Below are the code and all the weights of a small trained network. Each question names an input and a class and asks about switching units off, where a switched-off unit gives its printed mean instead of its output.

import numpy as np


def w(rows, s, z=0):
    codes = np.array(rows[::2]) - 128.0
    scale = np.full(codes.shape[1], s)
    scale[-1] = z or s
    return codes * scale


def norm(h):
    return h / np.sqrt((h * h).mean(-1, keepdims=True) + 1e-5)


def f(y):
    return y / 2 * (1 + np.tanh(0.7978845608 * (y + 0.044715 * y**3)))


def log_softmax(a):
    a = a - a.max(-1, keepdims=True)
    return a - np.log(np.exp(a).sum(-1, keepdims=True))


def net(x, mask):
    res = np.array(x, float).reshape(1, 5) / 4 @ E
    u = 0
    for l in range(4):
        y = f(norm(res) @ A[l][:, :-1].T + A[l][:, -1])
        res = res + np.where(mask[u : u + 9], y, B[l][:, -1]) @ B[l][:, :-1]
        u += 9
    return log_softmax(norm(res)[-1] @ U[:, :-1].T + U[:, -1])


A, B = {}, {}
E = w([
[75,230,46,202],'x0',
[253,93,12,203],'x1',
[83,76,125,181],'x2',
[132,130,130,131],'x3',
[112,114,102,120],'x4',
],0.0057)
A[0] = w([
[1,152,154,91,218],'L0N1',
[150,84,143,91,92],'L0N2',
[102,140,136,122,2],'L0N3',
[84,74,139,170,75],'L0N4',
[186,209,96,7,138],'L0N5',
[126,202,118,181,78],'L0N6',
[115,133,181,112,170],'L0N7',
[197,126,79,144,178],'L0N8',
[52,141,113,81,84],'L0N9',
],0.0084,0.0021)
B[0] = w([
[182,139,77,234,253],'L0N1',
[115,162,41,98,143],'L0N2',
[47,197,131,53,116],'L0N3',
[134,102,143,107,143],'L0N4',
[147,92,220,254,167],'L0N5',
[97,108,20,78,165],'L0N6',
[186,175,95,160,160],'L0N7',
[149,90,158,174,197],'L0N8',
[123,171,176,138,158],'L0N9',
],0.0075,0.0052)
A[1] = w([
[167,187,133,133,134],'L1N1',
[177,111,113,147,227],'L1N2',
[117,190,71,144,94],'L1N3',
[253,109,67,130,62],'L1N4',
[17,231,214,110,175],'L1N5',
[46,125,157,135,179],'L1N6',
[105,110,127,198,103],'L1N7',
[167,55,136,84,249],'L1N8',
[72,166,191,141,188],'L1N9',
],0.011,0.0018)
B[1] = w([
[36,89,143,84,157],'L1N1',
[94,177,166,106,216],'L1N2',
[2,70,105,103,194],'L1N3',
[119,166,94,110,255],'L1N4',
[179,93,55,146,204],'L1N5',
[201,91,136,113,141],'L1N6',
[110,149,191,132,213],'L1N7',
[75,148,112,116,206],'L1N8',
[191,199,75,125,171],'L1N9',
],0.0088,0.0058)
A[2] = w([
[130,169,102,147,250],'L2N1',
[53,85,85,77,132],'L2N2',
[103,158,150,117,89],'L2N3',
[191,155,60,114,73],'L2N4',
[172,79,171,5,117],'L2N5',
[104,87,137,191,143],'L2N6',
[88,115,87,155,179],'L2N7',
[149,127,152,146,147],'L2N8',
[138,124,140,175,144],'L2N9',
],0.013,0.0025)
B[2] = w([
[162,127,110,8,251],'L2N1',
[92,177,170,122,225],'L2N2',
[166,183,100,110,135],'L2N3',
[140,175,109,161,197],'L2N4',
[92,67,46,89,178],'L2N5',
[122,111,174,95,198],'L2N6',
[254,133,172,112,255],'L2N7',
[44,109,137,77,138],'L2N8',
[182,215,184,145,170],'L2N9',
],0.0066,0.0056)
A[3] = w([
[157,155,159,64,83],'L3N1',
[149,108,119,117,61],'L3N2',
[11,192,149,116,124],'L3N3',
[163,98,119,239,44],'L3N4',
[35,150,255,129,125],'L3N5',
[54,20,201,204,71],'L3N6',
[83,200,208,67,201],'L3N7',
[74,68,161,112,2],'L3N8',
[121,140,45,98,129],'L3N9',
],0.0078,0.0019)
B[3] = w([
[104,102,197,245,165],'L3N1',
[94,236,63,204,113],'L3N2',
[71,117,77,66,226],'L3N3',
[87,117,221,244,133],'L3N4',
[197,130,158,164,216],'L3N5',
[197,93,224,172,138],'L3N6',
[164,199,210,65,254],'L3N7',
[246,70,107,129,118],'L3N8',
[106,114,254,56,218],'L3N9',
],0.0058,0.0037)
U = w([
[239,135,8,170,114],'0',
[51,59,53,84,191],'1',
[145,130,140,114,165],'2',
[175,86,168,173,151],'3',
[133,134,141,111,125],'4',
[83,82,153,150,2],'5',
],0.013,0.0087)

Each question gives the input, the list of numbers given to net, and the class t.
The units are the neurons (one row each of A and B). Each row of codes is followed by its name. A weight is (code - 128) times the scale printed after its matrix; where a second scale follows, it is the last column's (A, B and U).
mask holds one flag per neuron, layer by layer. A switched-off neuron (its flag False) gives its mean, the last column of its row in B, instead of its output. The means were averaged over made-up inputs and are rounded, as every weight is.
A unit's drop is (log p(t) with every unit on - log p(t) with that unit switched off) / (log p(t) with every unit on - log p(t) with every unit switched off).
most important unit: the unit with the biggest drop
k most important neurons: the k neurons with the biggest drops, biggest first
k most important neurons of layer l: the k neurons of layer l with the biggest drops, biggest first
input [6,-8,6,4,-8], class 0: most important neuron : (L1N5)
input [6,-3,5,3,-4], class 1: 3 most important neurons : (L1N3; L0N5; L0N6)
input [4,-1,-8,7,-5], class 3: 2 most important neurons : (L0N5; L1N4)
input [0,-3,-6,-4,1], class 3: 2 most important neurons : (L0N5; L1N4)
input [6,-6,5,-5,-3], class 0: 2 most important neurons : (L1N5; L2N7)
input [6,-5,-1,-4,0], class 1: 4 most important neurons : (L1N3; L0N1; L0N6; L1N1)
input [-5,0,-4,-3,5], class 1: 2 most important neurons : (L0N1; L0N2)
input [-5,5,3,-6,6], class 2: 4 most important neurons : (L0N1; L1N8; L1N5; L2N2)
input [-8,1,6,-1,7], class 1: 3 most important neurons : (L2N5; L0N1; L0N5)
input [-3,-5,-3,-5,-4], class 0: 3 most important neurons of layer 0 : (L0N8; L0N3; L0N9)
input [-7,-3,5,3,-2], class 1: 2 most important neurons : (L2N5; L0N5)
input [-2,6,8,5,-1], class 3: 2 most important neurons : (L1N9; L0N8)
input [6,6,-2,-8,-2], class 2: 4 most important neurons of layer 1 : (L1N3; L1N5; L1N9; L1N2)
input [2,-8,-8,5,-6], class 0: most important unit : L1N5
input [4,6,8,-7,4], class 3: 3 most important neurons of layer 1 : (L1N9; L1N5; L1N7)
input [7,1,8,5,8], class 3: 3 most important neurons : (L1N4; L1N9; L3N6)
input [-5,1,-1,2,0], class 1: 2 most important neurons : (L0N1; L2N7)
input [-1,-7,6,-4,-7], class 0: 2 most important neurons of layer 1 : (L1N9; L1N5)
input [1,6,1,7,-4], class 2: 3 most important neurons of layer 0 : (L0N1; L0N7; L0N2)
input [6,5,3,1,-4], class 1: most important unit : L0N5
input [2,4,4,5,-7], class 4: 2 most important neurons of layer 1 : (L1N5; L1N2)
input [-3,-2,-8,-3,-2], class 3: 2 most important neurons of layer 0 : (L0N5; L0N6)
input [-8,5,-7,6,-7], class 1: 2 most important neurons of layer 1 : (L1N9; L1N8)
input [4,-7,-7,-2,-6], class 0: 2 most important neurons of layer 1 : (L1N5; L1N9)
input [7,3,2,3,5], class 1: 2 most important neurons of layer 0 : (L0N6; L0N5)
input [3,-1,-8,-6,5], class 3: 2 most important neurons of layer 1 : (L1N4; L1N8)
